Below are the code and all the weights of a small trained network. Each question names an input and a target symbol and asks about switching units off, where a switched-off unit gives its printed mean instead of its output.

import numpy as np


def w(rows, s, z=0):
    codes = np.array(rows[::2]) - 128.0
    scale = np.full(codes.shape[1], s)
    scale[-1] = z or s
    return codes * scale


def norm(h):
    return h / np.sqrt((h * h).mean(-1, keepdims=True) + 1e-5)


def f(y):
    return np.maximum(y, 0)


def softmax(a):
    e = np.exp(a - a.max(-1, keepdims=True))
    return e / e.sum(-1, keepdims=True)


def log_softmax(a):
    a = a - a.max(-1, keepdims=True)
    return a - np.log(np.exp(a).sum(-1, keepdims=True))


def net(x, mask):
    ids = ['αγδθλξπστφω'.index(c) for c in x.split()]
    T = len(ids)
    res = E[ids] + P[:T]
    u = 0
    for l in range(2):
        q, k, v = (norm(res) @ M[l].T for M in (Q, K, V))
        z = softmax(np.where(np.tri(T) > 0, q @ k.T / 4**0.5, -1e9)) @ v
        res = res + np.where(mask[u], z, O[l][:, -1]) @ O[l][:, :-1]
        u += 1
        y = f(norm(res) @ A[l][:, :-1].T + A[l][:, -1])
        res = res + np.where(mask[u : u + 4], y, B[l][:, -1]) @ B[l][:, :-1]
        u += 4
    return log_softmax(norm(res)[-1] @ U[:, :-1].T + U[:, -1])


Q, K, V, O, A, B = {}, {}, {}, {}, {}, {}
E = w([
[91,141,98,85,102,185],'α',
[71,228,76,163,94,134],'γ',
[153,78,134,124,66,105],'δ',
[134,169,160,124,119,157],'θ',
[56,85,187,84,115,153],'λ',
[119,99,150,136,201,110],'ξ',
[115,53,161,67,158,176],'π',
[149,137,106,142,151,163],'σ',
[213,128,144,119,159,168],'τ',
[109,105,138,243,130,164],'φ',
[123,1,109,46,189,107],'ω',
],0.0081)
P = w([
[172,6,87,115,197,92],'0',
[171,18,42,143,58,173],'1',
[149,91,59,108,168,96],'2',
[90,109,123,168,95,140],'3',
[95,102,84,150,135,81],'4',
[81,128,132,140,110,81],'5',
[80,114,124,153,122,72],'6',
],0.0025)
Q[0] = w([
[158,132,86,194,202,119],'L0H0',
[12,174,159,221,97,207],'L0H0',
[188,71,94,4,116,110],'L0H0',
[73,56,106,215,87,163],'L0H0',
],0.0036)
K[0] = w([
[97,159,66,167,169,75],'L0H0',
[85,208,115,173,3,176],'L0H0',
[191,80,134,39,167,129],'L0H0',
[121,89,84,118,54,173],'L0H0',
],0.0039)
V[0] = w([
[129,179,85,111,72,139],'L0H0',
[93,77,81,3,123,140],'L0H0',
[143,113,190,111,59,142],'L0H0',
[127,161,169,131,101,115],'L0H0',
],0.005)
O[0] = w([
[116,33,138,91,166,165,39],'L0H0',
[61,165,131,88,88,166,252],'L0H0',
[139,131,21,166,191,70,140],'L0H0',
[108,124,91,105,255,159,29],'L0H0',
],0.0042,0.0017)
A[0] = w([
[116,102,97,183,85,143,254],'L0N0',
[68,101,163,197,89,58,84],'L0N1',
[82,71,112,2,132,150,72],'L0N2',
[87,150,75,187,229,156,172],'L0N3',
],0.0039,0.00091)
B[0] = w([
[74,215,68,56,74,1,198],'L0N0',
[159,197,102,125,131,203,177],'L0N1',
[69,7,148,213,131,247,252],'L0N2',
[161,179,169,57,114,145,202],'L0N3',
],0.0039,0.0029)
Q[1] = w([
[160,25,111,174,142,33],'L1H0',
[84,154,128,254,162,189],'L1H0',
[15,77,157,115,104,172],'L1H0',
[186,38,96,30,188,110],'L1H0',
],0.0034)
K[1] = w([
[185,206,117,126,162,187],'L1H0',
[104,161,53,132,64,67],'L1H0',
[51,72,104,52,41,212],'L1H0',
[253,167,208,36,188,165],'L1H0',
],0.0046)
V[1] = w([
[126,205,145,88,158,144],'L1H0',
[91,146,190,183,221,141],'L1H0',
[43,109,144,93,83,12],'L1H0',
[140,116,143,1,194,131],'L1H0',
],0.0049)
O[1] = w([
[179,76,157,147,2,132,98],'L1H0',
[144,105,16,152,80,210,6],'L1H0',
[228,86,57,48,214,130,27],'L1H0',
[196,193,206,48,88,198,107],'L1H0',
],0.0046,0.0018)
A[1] = w([
[18,91,115,101,133,149,239],'L1N0',
[154,176,152,207,175,190,250],'L1N1',
[50,114,132,169,72,255,107],'L1N2',
[131,130,164,138,61,155,127],'L1N3',
],0.0038,0.0018)
B[1] = w([
[77,124,166,86,170,253,252],'L1N0',
[111,197,50,132,92,115,199],'L1N1',
[193,75,129,80,227,98,232],'L1N2',
[134,88,145,193,181,157,180],'L1N3',
],0.0054,0.0038)
U = w([
[60,68,134,66,141,214,225],'α',
[130,89,140,99,166,165,109],'γ',
[182,123,123,66,211,33,154],'δ',
[202,175,178,182,44,179,240],'θ',
[170,167,42,56,108,120,101],'λ',
[216,127,43,149,124,138,139],'ξ',
[125,180,90,125,106,136,82],'π',
[78,153,224,140,140,20,71],'σ',
[98,159,143,146,106,113,2],'τ',
[86,119,30,253,158,100,109],'φ',
[142,179,101,64,121,115,33],'ω',
],0.006,0.0022)

Each question gives the input, a string of symbols that net reads in full, and the target symbol t.
The units are the heads (4 rows each of Q, K, V and O) and the neurons (one row each of A and B). Each row of codes is followed by its name. A weight is (code - 128) times the scale printed after its matrix; where a second scale follows, it is the last column's (O, A, B and U).
mask holds one flag per unit, layer by layer, with each layer's heads first. A switched-off unit (its flag False) gives its mean, the last column of its rows in O or B, instead of its output. The means were averaged over made-up inputs and are rounded, as every weight is.
A unit's drop is (log p(t) with every unit on - log p(t) with that unit switched off) / (log p(t) with every unit on - log p(t) with every unit switched off).
The circuit of an input: a set's keep is (log p(t) with only the set's units on - log p(t) with every unit switched off) / (log p(t) with every unit on - log p(t) with every unit switched off). Starting from all 10 units, units are removed one at a time, each time the one whose removal leaves the highest keep (on an exact tie, the one counted first), for as long as the keep stays at least 0.8.
circuit, biggest first: the units of the circuit, biggest drop first
unit that matters most: the unit with the biggest drop
k most important neurons: the k neurons with the biggest drops, biggest first
top k neurons in layer l: the k neurons of layer l with the biggest drops, biggest first
drop of u: that unit's drop, to one decimal
input θ ξ σ, target θ: unit that matters most : L0N2
input θ θ θ, target θ: circuit, biggest first : [L1H0, L0H0, L0N2]
input σ θ θ, target σ: circuit, biggest first : [L1H0, L0N2, L1N0, L0H0]
input θ ξ θ, target θ: 3 most important neurons : [L0N2, L0N1, L1N0]
input σ γ σ, target σ: circuit, biggest first : [L1H0, L0N2, L0H0, L1N0]
input σ γ τ, target θ: 2 most important neurons : [L0N2, L1N2]
input σ σ ω δ, target σ: circuit, biggest first : [L1H0, L0N2]
input σ σ σ σ, target σ: 2 most important neurons : [L0N2, L0N0]
input θ θ ξ, target θ: top 3 neurons in layer 0 : [L0N2, L0N3, L0N0]
input θ θ θ θ δ, target θ: top 3 neurons in layer 0 : [L0N2, L0N3, L0N1]
input θ σ θ θ ξ, target θ: top 3 neurons in layer 0 : [L0N2, L0N3, L0N1]
input δ δ σ, target δ: top 2 neurons in layer 0 : [L0N2, L0N0]
input θ τ σ τ φ θ, target φ: drop of L0H0 : 0.2
input θ σ σ, target θ: drop of L1H0 : 0.6
input θ σ σ σ θ, target σ: drop of L0N0 : 0.1
input θ σ ω α α σ τ, target θ: most important neuron : [L0N2]
